Look-ups in named tables: a row name and a column name give one cell, copied from the table.

fefosif =
,noz,dop,vafa,fonote,ritir,gev,suz
pizune,92,248,89,114,159,183,183
gikev,106,150,148,100,113,175,188
vamego,101,232,71,102,172,209,113
rala,142,86,198,210,84,87,111
tonu,113,185,116,75,144,187,141
fetam,173,112,191,172,95,153,196
vafem,81,81,213,148,107,132,183
fip,115,63,217,192,97,102,135

What is the ritir of pizune in fefosif? 159
What is the ritir of fetam in fefosif? 95
What is the gev of vamego in fefosif? 209
What is the noz of pizune in fefosif? 92
What is the noz of rala in fefosif? 142
What is the noz of vafem in fefosif? 81
What is the vafa of fip in fefosif? 217
What is the gev of gikev in fefosif? 175
What is the dop of tonu in fefosif? 185
What is the fonote of gikev in fefosif? 100
What is the vafa of vamego in fefosif? 71
What is the vafa of rala in fefosif? 198
What is the fonote of tonu in fefosif? 75
What is the dop of pizune in fefosif? 248
What is the gev of rala in fefosif? 87
What is the suz of rala in fefosif? 111
What is the dop of vafem in fefosif? 81
What is the ritir of rala in fefosif? 84
Which row has the largest suz? fetam

zoguv:
|  | luzamam | noz | fasu | loka | kuz | dagebe |
|---|---|---|---|---|---|---|
| nikasis | 5.301 | 4.378 | 6.437 | 5.935 | 4.328 | 5.204 |
| vuk | 4.286 | 3.918 | 5.719 | 7.502 | 3.685 | 6.395 |
| zub | 4.296 | 3.774 | 6.472 | 6.972 | 3.844 | 6.256 |
| toz | 4.912 | 3.930 | 6.104 | 6.975 | 3.698 | 6.054 |
| gurudu | 5.420 | 5.435 | 6.532 | 4.703 | 5.169 | 5.059 |
| zetel | 5.113 | 4.431 | 5.509 | 7.309 | 4.499 | 5.623 |
| lamuk | 4.929 | 3.950 | 5.558 | 6.546 | 3.626 | 6.046 |
| nilako | 4.055 | 8.366 | 7.123 | 1.684 | 7.097 | 5.002 |
| dig | 4.851 | 9.321 | 6.416 | 0.384 | 7.997 | 4.615 |
| povare | 4.619 | 8.424 | 6.691 | 1.342 | 6.561 | 5.054 |
| rab | 3.668 | 5.692 | 7.382 | 4.899 | 5.457 | 6.007 |

toz, fasu: 6.104
rab, loka: 4.899
dig, luzamam: 4.851
nilako, loka: 1.684
rab, fasu: 7.382
dig, dagebe: 4.615
zetel, fasu: 5.509
lamuk, dagebe: 6.046
nikasis, noz: 4.378
Row with the largest luzamam: gurudu

rirulut:
         zotela  tibebe  galuko  zut  deru
pomigag     0.4     0.4     0.5  0.5   0.4
bep         0.4     0.4     0.5  0.5   0.3
kas         0.4     0.4     0.4  0.4   0.5
sefuz       0.4     0.4     0.5  0.5   0.3
ves         0.5     0.5     0.6  0.6   0.4
zisigom     0.4     0.4     0.4  0.4   0.4
pebefet     0.4     0.4     0.5  0.4   0.2
ruf         0.5     0.5     0.6  0.6   0.5
lem         0.5     0.5     0.3  0.4   0.7
zar         0.4     0.4     0.4  0.4   0.5
kikozak     0.4     0.4     0.4  0.4   0.4
getuv       0.4     0.4     0.5  0.5   0.4
tevumu      0.6     0.6     0.8  0.8   0.4

zotela of ruf = 0.5
tibebe of pebefet = 0.4
deru of lem = 0.7
tibebe of ruf = 0.5
zut of pebefet = 0.4
zotela of kikozak = 0.4
zotela of zisigom = 0.4
tibebe of zisigom = 0.4
zotela of ves = 0.5
zut of ves = 0.6
zut of zar = 0.4
zut of tevumu = 0.8
tibebe of kikozak = 0.4
tibebe of ves = 0.5
galuko of zar = 0.4
deru of getuv = 0.4
zut of kikozak = 0.4
zotela of bep = 0.4

fimo:
	zav	fam	muv	zeme	fab	zol	peb	nom	sim	simikov
vok	11307	15133	6273	1727	-5525	8036	-41632	-11924	-1149	-58084
vug	-15789	40452	15067	23273	21267	2025	-51592	-9941	-13862	-52091
zel	10602	18868	-3716	23461	-8874	-12653	-42257	3042	-5292	-44876
nibunup	4819	-7958	-3968	28911	10413	-34870	-8578	31775	58877	30499
kom	-39193	-123	11323	-8044	-21972	-7355	13054	-27046	-31335	-9687
kiz	6136	5395	-22631	24689	-7982	6263	-64463	-19778	29004	8661
vefise	-27189	-2055	25233	-16771	59329	-26527	-32528	-14278	-47769	-41410
vareb	13993	-46657	-36482	-66384	6225	-14162	-1357	30488	26331	6299
nemi	-9037	-13761	-6419	-30566	-70930	35576	-576	-30531	-4911	-8684
mulisu	-658	-4431	-16617	-36617	817	-6625	6392	15831	2880	-8837

zol of kiz is 6263
nom of vug is -9941
zav of vareb is 13993
sim of vug is -13862
fam of kiz is 5395
fam of vefise is -2055
simikov of vefise is -41410
zav of mulisu is -658
fab of kiz is -7982
peb of kom is 13054
zeme of nibunup is 28911

nivedan =
	vunug	pireki	nek	desif	zata	mobure	kefuvo
rinedop	-10.51	-41.83	-35.70	-56.16	27.32	32.74	77.07
fizavo	39.09	27.53	19.18	70.93	-46.26	81.23	74.35
lelaper	58.87	33.56	-19.67	-42.26	22.91	59.26	90.44

mobure of lelaper is 59.26
kefuvo of lelaper is 90.44
vunug of fizavo is 39.09
pireki of rinedop is -41.83
zata of fizavo is -46.26
zata of rinedop is 27.32
desif of rinedop is -56.16
nek of rinedop is -35.70
pireki of fizavo is 27.53
mobure of fizavo is 81.23

Table menalag
         sefes  rar  fomop  somi  nabufa  vik  mivi  bap  mam
vez        0.8  0.2    0.6   0.3     0.6  0.5   0.6  0.4  0.7
tavop      0.6  0.4    0.6   0.5     0.5  0.5   0.6  0.2  0.7
pobonar    0.4  0.8    0.5   0.5     0.4  0.3   0.3  0.6  0.5
zed        0.6  0.8    0.4   0.3     0.6  0.5   0.6  0.4  0.4

somi of vez is 0.3
sefes of tavop is 0.6
mivi of zed is 0.6
somi of pobonar is 0.5
nabufa of tavop is 0.5
sefes of pobonar is 0.4
sefes of vez is 0.8
bap of zed is 0.4
mam of pobonar is 0.5

Table mefadap
           neged     dogo      big      nur     zega    besos      gud     pafu     nudi    fotes
nep       43.432  -60.738   42.283    7.679  -44.893   41.850   24.155  -11.985  -14.279   -7.997
rikad     37.868   27.932    3.331    2.626   13.616   -6.346   -1.130   10.415   30.973   26.493
tovidi    24.762    8.430   -4.404   21.415  -13.639   31.430  -15.631   -5.844    4.025   18.079
gezari   -39.761  -39.471   46.767   30.168  -24.259  -24.854   26.200  -27.971  -26.307  -39.073
dep       15.887   13.234   15.172   -4.625    7.648    1.865    1.991   11.637   23.838   11.447
dezo     -26.501   11.038   -7.486   15.010   22.950    6.348   42.837   26.765    8.270    7.467
fol        0.896    4.139    4.495    9.410    9.585   -5.698   -1.967   -2.296   11.536    0.209
salizo    65.407  -17.949   21.243  -25.561   28.895  -39.795   21.692   34.510    8.774  -23.229
zutukuf  -14.827   37.669   -0.740   10.992    8.629   -0.582  -26.083    3.728   22.126   40.449
kamosid   15.730   26.044  -28.422   27.556   47.569  -13.318    2.626   22.504    4.298   32.029
bebas      8.113    7.975    8.981    7.331    4.509    9.066    7.475    5.033   10.101    8.344
rok      -54.225    4.308   20.918   37.813  -24.953  -19.723   -5.211  -25.511  -28.359  -11.850
nupinap    1.851   13.612   -4.788   28.418   -7.513   27.939  -16.604    0.674  -13.156   14.500
lunivam  -54.190   33.767    6.592    6.953   32.816  -37.495   -3.087   -6.372   19.477   -3.848

rok, nudi: -28.359
rok, neged: -54.225
tovidi, besos: 31.430
bebas, zega: 4.509
salizo, zega: 28.895
kamosid, nur: 27.556
salizo, nudi: 8.774
nupinap, dogo: 13.612
kamosid, neged: 15.730
dezo, nudi: 8.270
kamosid, fotes: 32.029
salizo, pafu: 34.510
rikad, pafu: 10.415
tovidi, nudi: 4.025
lunivam, nudi: 19.477
lunivam, zega: 32.816

muz:
fields: mimen, fir, lopago, feraz, bezodi, bokoga
bep: [0.549, 0.232, 0.282, 0.018, 0.589, 0.459]
dopive: [0.398, 0.968, 0.450, 0.645, 0.153, 0.162]
vute: [0.296, 0.949, 0.844, 0.418, 0.096, 0.346]

bokoga of dopive: 0.162
bokoga of vute: 0.346
feraz of dopive: 0.645
bokoga of bep: 0.459
fir of dopive: 0.968
fir of bep: 0.232
fir of vute: 0.949
lopago of bep: 0.282
feraz of vute: 0.418
bezodi of dopive: 0.153
mimen of vute: 0.296
lopago of dopive: 0.450
mimen of bep: 0.549
Row with the largest mimen: bep

midebu
cols = vof, dapu
lini: [51, 174]
tabupi: [141, 218]
regef: [55, 133]

vof of regef is 55
vof of tabupi is 141
dapu of regef is 133
dapu of tabupi is 218
vof of lini is 51
dapu of lini is 174

gufo
|  | bib | zib |
|---|---|---|
| lebufon | -93.917 | 94.364 |
| logomu | 48.403 | 55.363 |
| keb | 53.465 | 51.786 |
| giz | 52.700 | 60.328 |
| noveno | 55.425 | 55.443 |
| dekibip | 55.847 | 49.267 |
| gagasa | 55.716 | 54.496 |
| luduma | 50.253 | 62.935 |
| sele | 45.984 | 60.034 |
| peredov | 54.613 | 60.152 |
| bovas | 53.195 | 57.162 |

bib of peredov is 54.613
zib of sele is 60.034
zib of noveno is 55.443
bib of luduma is 50.253
bib of logomu is 48.403
zib of dekibip is 49.267
bib of keb is 53.465
bib of giz is 52.700
bib of noveno is 55.425
zib of luduma is 62.935
bib of bovas is 53.195
zib of lebufon is 94.364
zib of keb is 51.786

Table kir
fields: tig, baz, fulen, subobim
reb: [120, 186, 114, 45]
dideku: [116, 108, 67, 66]
tebim: [142, 122, 63, 94]
nepaka: [195, 85, 63, 41]
nosanat: [154, 136, 73, 106]
kep: [82, 110, 90, 92]
zigi: [167, 128, 76, 105]
zesazun: [111, 98, 70, 114]
big: [156, 143, 75, 117]

baz of kep is 110
subobim of reb is 45
tig of tebim is 142
baz of zigi is 128
tig of nosanat is 154
fulen of reb is 114
subobim of nosanat is 106
baz of nepaka is 85
baz of nosanat is 136
Which row has the largest subobim? big

seg =
         dadu  kigare  gupoz  genof  ruf  kuv  buris  vagafot  bik
lep       126      90    141     64   88  143    115       86  139
ped        66      65     96    152   62  123    101       94   55
zovodag   108      76    114    106  111   86    143      149   61
gagoni     73     108    113     83  113  150    144      140   83
lir       198     131     56    144  123  111    105      127   54
getupup   176     127     72    138  118  115     92      127   69
depu      143     143    100    113  104  118    121      140   62
mefar     138     162    110     90  121  158     54       52  154
bis       177      70    106     85  140  124    130      104  144
batab      62     109    118     76  109  173    162      141   89
mif       150     132     90    122  119  101    109      131   73
mezul     163     100    101    116  110  136     57       46  143
saz       154      79    123     77  120  158    107       86  158
par       183      46    140     77   77  190    157      123   54

genof of mezul: 116
kuv of depu: 118
bik of zovodag: 61
genof of gagoni: 83
vagafot of zovodag: 149
dadu of mefar: 138
kigare of zovodag: 76
bik of depu: 62
dadu of gagoni: 73
dadu of saz: 154
bik of mif: 73
vagafot of lep: 86
dadu of par: 183
gupoz of par: 140
vagafot of getupup: 127
kigare of batab: 109
genof of lep: 64
bik of par: 54
kigare of mif: 132

